Here is a tiny trained network, its code and every weight. The questions are about switching its units off for an input and a class, where a switched-off unit gives its printed mean instead of its output.

import numpy as np


def w(rows, s, z=0):
    codes = np.array(rows[::2]) - 128.0
    scale = np.full(codes.shape[1], s)
    scale[-1] = z or s
    return codes * scale


def norm(h):
    return h / np.sqrt((h * h).mean(-1, keepdims=True) + 1e-5)


def f(y):
    return y / 2 * (1 + np.tanh(0.7978845608 * (y + 0.044715 * y**3)))


def log_softmax(a):
    a = a - a.max(-1, keepdims=True)
    return a - np.log(np.exp(a).sum(-1, keepdims=True))


def net(x, mask):
    res = np.array(x, float).reshape(1, 5) / 4 @ E
    u = 0
    for l in range(2):
        y = f(norm(res) @ A[l][:, :-1].T + A[l][:, -1])
        res = res + np.where(mask[u : u + 6], y, B[l][:, -1]) @ B[l][:, :-1]
        u += 6
    return log_softmax(norm(res)[-1] @ U[:, :-1].T + U[:, -1])


A, B = {}, {}
E = w([
[151,212,186,92],'x0',
[147,143,239,161],'x1',
[2,120,148,101],'x2',
[161,116,137,68],'x3',
[149,215,63,156],'x4',
],0.0067)
A[0] = w([
[127,251,149,90,171],'L0N0',
[216,62,90,101,86],'L0N1',
[168,108,165,198,178],'L0N2',
[218,104,204,146,3],'L0N3',
[119,97,194,149,34],'L0N4',
[197,87,137,160,120],'L0N5',
],0.013,0.0054)
B[0] = w([
[81,213,57,166,255],'L0N0',
[126,117,101,90,205],'L0N1',
[95,211,117,79,197],'L0N2',
[150,138,247,68,173],'L0N3',
[136,118,197,124,145],'L0N4',
[47,156,119,136,180],'L0N5',
],0.011,0.006)
A[1] = w([
[139,13,108,26,159],'L1N0',
[25,55,101,206,251],'L1N1',
[60,64,204,112,16],'L1N2',
[162,44,45,221,127],'L1N3',
[109,93,41,111,140],'L1N4',
[219,254,77,194,103],'L1N5',
],0.0091,0.0031)
B[1] = w([
[182,253,100,112,210],'L1N0',
[67,19,218,160,253],'L1N1',
[144,119,192,3,170],'L1N2',
[50,63,31,171,169],'L1N3',
[161,78,88,93,208],'L1N4',
[2,221,210,152,246],'L1N5',
],0.007,0.0053)
U = w([
[128,57,253,80,195],'0',
[35,40,80,183,199],'1',
[102,249,134,135,205],'2',
[185,94,126,165,1],'3',
[208,79,139,195,25],'4',
[214,58,28,108,97],'5',
],0.018,0.007)

Each question gives the input, the list of numbers given to net, and the class t.
The units are the neurons (one row each of A and B). Each row of codes is followed by its name. A weight is (code - 128) times the scale printed after its matrix; where a second scale follows, it is the last column's (A, B and U).
mask holds one flag per neuron, layer by layer. A switched-off neuron (its flag False) gives its mean, the last column of its row in B, instead of its output. The means were averaged over made-up inputs and are rounded, as every weight is.
A unit's drop is (log p(t) with every unit on - log p(t) with that unit switched off) / (log p(t) with every unit on - log p(t) with every unit switched off).
The circuit of an input: a set's keep is (log p(t) with only the set's units on - log p(t) with every unit switched off) / (log p(t) with every unit on - log p(t) with every unit switched off). Starting from all 12 units, units are removed one at a time, each time the one whose removal leaves the highest keep (on an exact tie, the one counted first), for as long as the keep stays at least 0.8.
units of the circuit, in order: the units of the circuit, biggest drop first
most important unit: the unit with the biggest drop
top k neurons: the k neurons with the biggest drops, biggest first
top k neurons in layer l: the k neurons of layer l with the biggest drops, biggest first
drop when u is switched off: that unit's drop, to one decimal
input [-8,-3,-1,8,3], class 5: units of the circuit, in order : [L0N0; L1N5]
input [-6,1,-2,8,-3], class 2: most important unit : L1N0
input [-2,-6,-5,-4,-2], class 5: top 2 neurons : [L0N1; L0N0]
input [0,-5,-6,3,1], class 5: units of the circuit, in order : [L0N0; L0N2]
input [-1,-3,8,-5,-5], class 0: top 2 neurons : [L0N0; L1N2]
input [4,-8,4,3,-7], class 5: top 2 neurons : [L1N5; L1N0]
input [8,-7,-8,-5,-8], class 0: top 4 neurons : [L0N3; L0N0; L1N5; L1N3]
input [8,-5,6,-8,-2], class 1: units of the circuit, in order : [L0N2; L1N0]
input [-4,5,5,-8,5], class 1: top 2 neurons in layer 0 : [L0N3; L0N0]
input [0,-4,5,2,0], class 0: top 2 neurons in layer 1 : [L1N1; L1N3]
input [-8,2,2,-6,-6], class 0: top 2 neurons in layer 0 : [L0N0; L0N4]
input [-5,-1,8,-3,-8], class 0: units of the circuit, in order : [L0N0; L1N2]
input [1,-7,6,6,-3], class 5: top 3 neurons in layer 0 : [L0N5; L0N0; L0N3]
input [-7,-1,-5,6,3], class 5: units of the circuit, in order : [L0N0]
input [6,-6,5,-2,-7], class 0: top 2 neurons : [L0N0; L0N2]
input [2,-6,-6,-2,2], class 1: top 2 neurons in layer 0 : [L0N3; L0N2]
input [0,-2,3,1,0], class 0: top 4 neurons : [L0N0; L1N1; L0N2; L0N1]
input [0,6,-3,-5,-4], class 0: top 2 neurons in layer 1 : [L1N0; L1N5]
input [5,-7,7,-6,-6], class 0: top 2 neurons : [L0N0; L1N2]
input [-8,-1,-4,7,0], class 5: most important unit : L0N1
input [-3,-5,-4,-1,5], class 1: top 2 neurons in layer 1 : [L1N3; L1N5]
input [-3,0,-2,6,1], class 5: drop when L1N4 is switched off : 0.1
input [-3,-4,-4,6,7], class 1: drop when L1N1 is switched off : -0.3
input [0,0,6,-7,3], class 1: drop when L0N2 is switched off : 0.1
